What each symbol does to the points:
from | l a r y h w
Kot | Gal Fol Kor Sos Sok Sep
Sib | Kiv Toz Bis Giv Lum Lig
Tos | Kug Nog Sog Lig Giv Zis
Kur | Vuz Neb Kol Pas Pok Veb
Vuv | Zur Tob Neb Bop Fel Kes
Duk | Dev Vuz Lop Rud Gos Tam
Doz | Veg Vus Pur Gep Tam Vuz
Pob | Rup Kes Veb Giz Lud Fel
Gep | Pur Bav Did Kap Doz Kol
Lig | Sog Led Mup Vul Tos Fim
Buv | Bik Zol Sar Sir Tem Lel
Kiv | Sok Res Kot Bis Fol Sog
Bop | Neb Zag Lal Mul Vuv Gal
Nel | Duk Kur Rud Zut Kol Bav
Guk | Doz Vef Gep Peb Bav Kur
Led | Giv Nok Tos Vam Nog Gam
Gos | Lel Kap Dev Duk Zal Saz
Lum | Fol Fim Kiv Sib Res Tos
Rem | Vef Kor Vug Fel Giz Bop
Ziz | Nad Bis Tob Sep Sos Non
Nad | Giz Kot Rem Tob Kor Zer
Vam | Tos Ren Lig Vek Led Vun
Vev | Vun Sir Tof Tuz Nak Ges
Leg | Zag Sog Zer Non Sep Fol
Zer | Vuv Sep Bop Bir Zag Sok
Vek | Lig Miv Vul Gam Vam Tof
Lif | Ren Lop Miv Tem Ges Sir
Neb | Peb Fel Pok Lal Zur Lud
Vus | Saz Rup Tam Bav Zut Peb
Fim | Ret Gam Res Toz Zis Nog
Tof | Fim Nak Toz Geb Vun Ren
Veg | Tem Saz Buv Pur Zol Zal
Lud | Pas Mul Rup Pob Zom Rem
Kam | Ges Duk Lif Zol Lop Pur
Sok | Kes Piz Gal Kot Zel Ziz
Zom | Kur Bop Pas Lud Lal Giz
Fol | Zel Ret Sok Kiv Piz Kug
Pok | Kap Zur Vuz Kur Peb Rup
Kap | Did Guk Zal Vuz Gep Nel
Nog | Sib Geb Giv Led Tok Vek
Kor | Pob Sok Giz Nad Gal Zag
Saz | Kam Nel Zol Tam Rud Gep
Pum | Leg Lig Non Ret Mup Lum
Tam | Zol Zut Veg Doz Saz Kap
Vul | Mup Vam Pum Zis Lig Toz
Mul | Lal Zer Zom Kes Bop Kor
Non | Zer Mup Bir Piz Leg Kiv
Vuz | Zal Peb Gos Kol Kap Zut
Mup | Sep Tos Leg Pum Sog Res
Toz | Res Vun Lum Tok Fim Led
Bis | Kot Lum Sos Kug Kiv Mup
Rud | Lop Kol Kam Saz Duk Doz
Zis | Pum Vek Ret Fim Vul Tok
Lal | Pok Vuv Kur Zom Neb Pob
Giv | Bis Tok Kug Tos Sib Vul
Lop | Sol Gos Ges Kam Dev Veg
Piz | Bir Pum Zel Fol Non Bis
Kol | Gos Pok Duk Nel Vuz Vus
Giz | Veb Gal Vef Rem Pob Vuv
Zut | Rud Pas Saz Vus Nel Guk
Sir | Sar Veg Nak Dat Buv Dev
Zag | Fel Ziz Vuv Zer Tob Zel
Vef | Vus Pob Bav Vug Veb Neb
Nok | Tok Tuz Nog Ren Geb Bik
Gam | Vul Bik Zis Vun Vek Geb
Fel | Vug Nad Zur Vuv Rem Mul
Bik | Vam Lif Vek Sar Miv Vev
Ret | Non Vul Piz Res Pum Sib
Miv | Led Ges Vam Bik Ren Nak
Kug | Sos Sib Ziz Sog Bis Pum
Did | Sir Doz Dat Zal Pur Duk
Peb | Gep Vug Kap Pok Guk Pas
Nak | Gam Buv Vun Vev Sar Sol
Vun | Zis Sar Fim Tof Gam Nok
Bav | Tam Veb Doz Guk Vus Pok
Sol | Geb Lel Nok Ges Tuz Tem
Zel | Mul Non Kes Sok Bir Sos
Zal | Dat Gep Lel Gos Did Rud
Pas | Kol Lal Nel Rup Kur Vef
Tem | Miv Kam Bik Buv Lif Dat
Zur | Guk Rem Peb Neb Vug Zom
Tuz | Tof Dat Geb Sol Vev Lif
Sep | Tob Kug Zag Leg Ziz Piz
Vug | Bav Giz Guk Zur Vef Lal
Kes | Zom Bir Lud Gal Mul Nad
Dat | Nak Pur Vev Lel Sir Lop
Geb | Toz Vev Tok Nok Tof Miv
Dev | Tuz Zal Sol Lop Lel Zol
Gal | Lud Zel Pob Kor Kes Tob
Lel | Vev Did Tuz Dev Dat Kam
Bir | Bop Leg Mul Zel Zer Kot
Res | Piz Zis Fol Lum Ret Giv
Rup | Nel Zom Zut Veb Pas Vug
Sos | Kor Kiv Nad Ziz Kot Leg
Sog | Ziz Giv Sep Mup Kug Ret
Zol | Lif Rud Tem Veg Kam Did
Sar | Vek Tem Gam Nak Bik Tuz
Ges | Nok Dev Ren Lif Sol Buv
Pur | Buv Tam Sir Did Veg Gos
Veb | Zut Lud Vus Vef Rup Zur
Ren | Nog Sol Led Miv Nok Sar
Tob | Rem Sos Fel Zag Nad Bir
Tok | Lum Tof Sib Nog Toz Vam

The rows follow the links: the fewer symbols apart two points are, the more alike their rows tend to be.

Here are some points, each with a row of numbers. One shown again gets a slightly different row.
Dev
[33,-143,110,-96,54,-174,-61,132,-137,93,-42,114,-226,35,-22,-78,152,130,62,-249,55,-96,168,124,103,-159,-265,142,97,-18,41,-69,-79,-174,-4,105,-107,15,-20,-36,48,168,75,80,108,-30,156,44,-142,247,15,15,-15,-39,-6,-188,-63]
Bop
[-131,146,-29,155,-93,311,61,-134,85,191,31,-116,282,-240,-161,4,-19,-128,-122,17,20,61,-134,3,-89,76,73,8,-142,69,39,-4,1,-128,-4,-28,-4,-81,-57,-156,-28,-167,81,-19,-51,-29,-65,177,-41,-129,131,40,-61,51,107,246,-127]
Fim
[227,-36,-168,-125,19,-42,-101,90,-2,-206,101,33,-136,184,94,78,-85,72,10,252,-21,-44,83,-55,-66,50,186,-107,62,7,-128,106,62,188,-125,-59,108,178,42,118,43,-85,-196,-36,-131,-25,-43,-157,116,-135,-223,47,90,48,-78,-136,122]
Giv
[125,66,-181,-68,61,-55,-57,25,22,-159,9,59,-113,224,133,65,-155,54,37,270,-91,84,55,-97,-67,79,207,-146,85,-9,-76,92,52,245,-70,-100,60,106,3,86,-3,-79,-241,-37,-47,-11,-46,-209,147,-158,-195,97,43,51,-72,-93,123]
Zis
[208,-15,-170,-117,29,-52,-97,78,2,-205,80,41,-132,192,117,78,-104,63,15,256,-42,-25,81,-64,-72,58,199,-119,70,0,-127,105,56,203,-109,-70,109,166,37,118,23,-76,-204,-33,-115,-14,-49,-165,119,-140,-222,59,75,52,-81,-120,122]
Guk
[-129,-91,217,55,-71,-126,153,-92,81,-149,-16,-143,163,-117,47,-33,72,-136,49,-104,43,-64,-251,-48,82,34,-65,15,-93,-73,40,-60,19,56,153,67,62,-142,116,152,-34,159,224,-29,25,134,-101,33,48,86,168,-320,62,-136,-35,157,105]
Buv
[122,-161,41,-131,33,-107,-113,170,-136,87,36,102,-226,19,-52,-50,151,135,15,-206,80,-146,210,146,70,-164,-230,140,86,15,-5,-40,-64,-190,-66,104,-79,92,-25,-46,71,99,47,82,37,-54,159,76,-153,208,-33,58,0,-1,4,-218,-76]
Sog
[-30,201,-161,46,101,11,-12,-59,31,-16,-114,105,-55,212,124,43,-210,37,38,232,-149,219,33,-105,-53,92,191,-142,80,-7,15,51,20,213,-3,-132,-15,4,-57,-18,-54,-103,-257,-34,65,-26,-15,-216,131,-188,-122,186,-41,67,-29,-39,43]
Tob
[-166,232,-87,172,-21,294,32,-123,56,257,-51,-15,211,-133,-123,10,-92,-72,-97,36,-54,175,-52,-8,-79,75,86,-17,-75,63,72,-5,-8,-103,5,-77,-66,-80,-125,-209,-53,-188,-42,-11,34,-67,-11,92,-32,-148,88,184,-111,85,117,180,-156]
Sol
[204,-178,-18,-169,11,-48,-142,193,-128,57,96,77,-226,16,-75,-23,149,143,-10,-133,104,-190,232,140,24,-148,-155,117,73,38,-60,7,-45,-178,-133,96,-32,157,-20,-37,100,37,15,71,-48,-69,133,95,-140,162,-97,63,27,35,-3,-226,-60]
Zur
[-104,-23,108,97,-135,130,129,-129,116,-43,76,-203,300,-254,-85,4,51,-183,-64,-31,75,-65,-248,-25,-21,77,33,9,-179,6,7,-19,31,-37,67,35,86,-107,68,27,-18,-18,214,-40,-92,72,-133,160,16,-43,166,-219,32,-53,35,263,15]
Led
[291,-109,-166,-166,-12,-29,-128,139,-26,-194,159,15,-151,139,43,68,-20,80,-19,200,27,-128,121,-4,-67,13,136,-65,57,32,-153,114,46,111,-162,-17,112,220,50,113,67,-79,-147,-12,-174,-39,-27,-81,61,-88,-232,37,101,53,-70,-163,100]
Vev
[242,-191,-46,-179,-11,-36,-156,200,-123,20,131,57,-216,11,-76,-10,138,146,-28,-79,101,-198,228,131,3,-132,-116,108,60,47,-81,30,-35,-155,-153,90,-6,182,-4,-21,101,11,1,64,-89,-80,115,90,-124,123,-124,62,39,44,-7,-225,-57]
Tem
[152,-174,26,-143,25,-91,-118,180,-139,86,48,94,-231,19,-60,-43,160,139,13,-189,89,-154,219,142,60,-161,-208,135,77,17,-25,-24,-66,-188,-80,94,-76,116,-23,-46,81,85,42,77,10,-61,155,83,-157,200,-51,58,7,11,-2,-223,-75]
Leg
[-139,278,-148,134,88,133,4,-103,32,154,-153,102,38,111,27,19,-197,5,-10,148,-156,281,27,-78,-51,80,138,-98,40,22,79,16,3,78,16,-133,-82,-60,-130,-147,-75,-143,-216,-16,106,-53,19,-119,60,-165,-26,253,-114,85,45,47,-62]
Pum
[10,174,-164,18,99,-18,-25,-30,32,-73,-90,102,-73,231,136,50,-204,50,37,252,-148,195,42,-116,-55,92,196,-150,91,-9,-16,61,33,234,-20,-140,9,27,-38,24,-50,-87,-268,-44,42,-15,-19,-237,138,-180,-147,166,-20,51,-50,-48,72]
Pur
[-59,-121,181,-40,78,-242,-1,75,-105,42,-105,97,-176,49,34,-77,124,77,105,-265,25,-45,76,78,148,-139,-281,118,83,-65,91,-100,-75,-99,89,95,-114,-64,10,7,10,233,113,62,165,27,132,0,-100,264,79,-67,-27,-89,-25,-136,-19]
Kur
[-116,-83,187,64,-104,-43,146,-108,101,-132,28,-181,219,-169,9,-13,68,-164,12,-68,65,-74,-257,-42,47,54,-21,13,-125,-50,23,-42,33,35,126,53,89,-136,117,120,-20,108,237,-38,-31,117,-131,81,42,47,169,-313,59,-112,-12,205,83]
Sep
[-147,284,-141,135,80,148,14,-108,28,174,-142,95,56,86,12,13,-189,8,-17,130,-143,286,22,-72,-63,72,131,-90,38,22,78,10,-5,64,15,-129,-90,-64,-129,-156,-76,-147,-204,-23,109,-56,21,-105,45,-166,-9,255,-118,86,44,55,-72]
Vek
[308,-131,-159,-183,-18,-18,-148,156,-41,-172,176,12,-163,110,18,66,13,95,-25,158,54,-163,149,26,-65,-10,116,-36,48,42,-159,104,42,62,-177,4,108,228,43,98,82,-74,-121,-4,-186,-48,-12,-45,33,-61,-230,32,101,55,-62,-170,72]
Pob
[-105,50,40,128,-128,238,91,-130,110,73,80,-170,311,-265,-130,2,29,-167,-109,-6,62,-21,-200,-11,-61,78,61,11,-175,51,11,-9,21,-105,27,5,57,-83,4,-61,-17,-108,164,-36,-95,16,-107,187,-18,-92,155,-93,-10,4,81,266,-73]

Each walk starts at a row. The symbols on each line, taken left to right, move it on to the next point.
Answer with the point's row; about right is enough.
new walk
[83,105,-173,-33,75,-41,-39,3,21,-135,-29,79,-101,236,140,69,-181,52,39,266,-118,131,52,-112,-55,89,206,-148,84,-13,-54,80,52,248,-42,-110,42,77,-12,66,-21,-82,-259,-44,-13,-8,-39,-229,155,-168,-178,120,14,52,-64,-72,103]
h h l l y h w l: [-144,173,-53,162,-69,316,53,-137,81,213,4,-80,266,-213,-151,10,-41,-106,-118,21,-5,100,-104,4,-80,69,79,7,-127,78,52,-8,-7,-132,-4,-46,-24,-71,-87,-190,-38,-186,45,-12,-28,-49,-46,154,-45,-129,120,92,-81,71,113,214,-151]
w l r w y a r r l: [-149,-104,255,30,13,-261,124,-37,6,-110,-95,-32,6,-6,96,-59,79,-56,115,-191,9,-30,-131,-23,141,-43,-178,44,-2,-110,77,-94,-14,40,182,73,-24,-159,98,128,-31,254,189,5,124,120,-13,-30,6,188,143,-258,23,-142,-50,31,95]
new walk
[-18,192,-164,33,98,-3,-19,-42,31,-40,-102,103,-68,225,122,47,-208,46,42,235,-151,208,41,-114,-57,86,192,-146,88,-11,-2,57,30,225,-13,-139,-2,21,-55,4,-49,-91,-266,-38,52,-26,-20,-230,140,-185,-127,178,-31,65,-33,-39,60]
w w a l r l l a: [-168,266,-109,168,18,266,31,-129,43,251,-97,29,153,-60,-92,7,-127,-42,-72,67,-98,229,-16,-26,-78,74,97,-38,-37,54,83,-4,-16,-65,4,-93,-78,-79,-142,-218,-65,-185,-95,-11,62,-62,4,31,-12,-158,58,229,-131,94,96,140,-144]
h w y l l r: [-101,-72,166,75,-117,15,141,-115,106,-109,50,-192,257,-194,-15,-15,67,-169,-9,-59,65,-75,-263,-44,22,58,5,2,-150,-31,10,-34,32,16,115,47,89,-129,103,101,-22,68,228,-32,-59,102,-134,105,34,10,169,-289,52,-94,2,230,58]
new walk
[-102,-10,95,102,-138,151,118,-128,117,-19,84,-201,310,-257,-91,3,47,-185,-75,-22,74,-60,-240,-21,-27,73,44,5,-175,9,2,-17,34,-45,61,29,79,-98,60,11,-17,-40,209,-41,-100,63,-142,166,10,-50,166,-204,27,-41,44,269,-3]
r a a w y: [-141,154,-40,153,-83,308,53,-132,83,201,16,-102,271,-230,-166,4,-27,-120,-120,10,11,82,-115,2,-80,72,85,5,-138,70,37,-10,-2,-135,-3,-41,-11,-73,-70,-167,-36,-179,60,-17,-35,-35,-54,174,-47,-128,123,69,-73,58,116,229,-138]
a a h l l w: [-124,121,-12,152,-107,301,69,-130,92,164,43,-120,297,-247,-162,9,-8,-140,-134,13,20,41,-141,-2,-82,73,67,7,-151,71,30,-6,10,-134,5,-25,16,-74,-48,-134,-24,-159,96,-28,-60,-22,-72,181,-38,-120,138,13,-48,46,107,251,-119]
new walk
[-134,-98,238,54,-40,-170,145,-88,63,-149,-36,-106,114,-74,73,-43,66,-118,74,-133,32,-55,-221,-44,92,12,-95,24,-64,-90,56,-70,15,57,170,66,43,-163,112,151,-34,198,218,-23,50,141,-79,9,42,116,167,-306,50,-148,-42,132,104]
h l r h w r h w h: [101,-154,58,-123,45,-125,-102,163,-142,91,12,100,-231,18,-49,-59,153,139,33,-224,74,-129,210,141,75,-172,-235,145,91,5,10,-38,-72,-186,-55,105,-93,71,-27,-40,65,119,52,81,58,-50,160,68,-152,219,-19,44,-9,-6,-2,-218,-81]
r r h r h h r w r: [-106,256,-158,105,103,70,1,-90,28,85,-144,112,-9,164,78,31,-214,21,18,180,-156,266,30,-99,-51,88,157,-124,67,1,54,25,8,148,16,-143,-66,-38,-104,-92,-71,-117,-244,-31,98,-38,12,-175,91,-178,-69,236,-85,76,6,4,-10]
new walk
[298,-190,-101,-204,-19,-6,-163,195,-87,-68,181,31,-197,43,-53,31,98,122,-42,30,93,-218,199,96,-40,-79,-6,45,46,54,-136,74,6,-78,-186,58,65,232,22,31,113,-46,-54,36,-161,-71,59,57,-56,42,-183,55,83,57,-37,-209,3]
l y h l l: [-86,257,-158,85,104,55,-2,-79,28,54,-140,109,-23,178,82,35,-213,29,24,200,-164,258,29,-103,-50,89,170,-125,77,-4,40,29,11,166,5,-148,-48,-23,-95,-73,-69,-116,-250,-28,97,-37,0,-192,106,-180,-77,225,-82,66,0,-5,2]
a h a a w y w h: [308,-178,-121,-200,-27,-10,-166,188,-78,-91,185,29,-193,53,-39,36,83,119,-44,50,92,-212,189,82,-50,-75,10,37,49,53,-146,85,11,-56,-188,51,71,242,28,51,107,-54,-62,24,-170,-73,43,39,-48,20,-194,46,84,58,-36,-198,12]
new walk
[-132,-107,238,3,48,-277,79,-7,-42,-43,-127,32,-79,29,88,-74,98,10,126,-236,15,-17,-47,14,159,-88,-229,77,47,-99,98,-104,-43,0,160,84,-67,-140,59,92,-17,277,157,22,168,95,55,-38,-36,234,135,-180,0,-129,-46,-39,57]
h y r r y r y r: [318,-157,-145,-194,-21,-17,-148,179,-59,-143,181,13,-168,81,-14,54,41,104,-31,125,67,-191,165,44,-59,-38,67,-9,48,50,-156,94,24,17,-183,21,94,239,44,80,95,-70,-96,17,-191,-59,5,-9,3,-20,-223,36,98,62,-53,-187,58]
r h a y w y y y: [291,-186,-100,-196,-24,-9,-165,198,-99,-52,174,34,-200,37,-54,20,107,127,-44,3,100,-216,206,105,-40,-98,-29,58,55,63,-130,57,-8,-95,-181,63,42,229,14,22,112,-38,-41,39,-148,-77,65,60,-67,57,-179,54,72,53,-27,-214,-16]
new walk
[-144,-106,253,17,23,-271,114,-31,-5,-92,-109,-18,-19,1,99,-65,78,-31,121,-201,12,-22,-118,-10,143,-44,-198,57,10,-102,83,-96,-27,32,178,77,-32,-159,85,126,-33,267,186,9,139,123,6,-31,-2,197,144,-239,15,-140,-44,21,88]
r y w y r a h: [-113,-115,220,-9,65,-272,55,20,-60,-17,-131,60,-115,40,74,-75,100,31,119,-252,13,-26,-4,34,160,-110,-259,91,67,-90,99,-105,-49,-37,145,89,-82,-117,44,67,-13,259,141,44,174,72,79,-32,-51,248,110,-143,-11,-121,-34,-84,33]
a w y a h w y: [-101,-34,133,96,-129,103,129,-131,115,-59,77,-201,291,-235,-68,1,56,-175,-52,-37,76,-68,-252,-31,-11,71,31,4,-170,-3,10,-21,38,-21,77,36,85,-118,81,58,-20,-3,226,-46,-82,81,-136,141,17,-31,165,-242,42,-67,30,257,28]
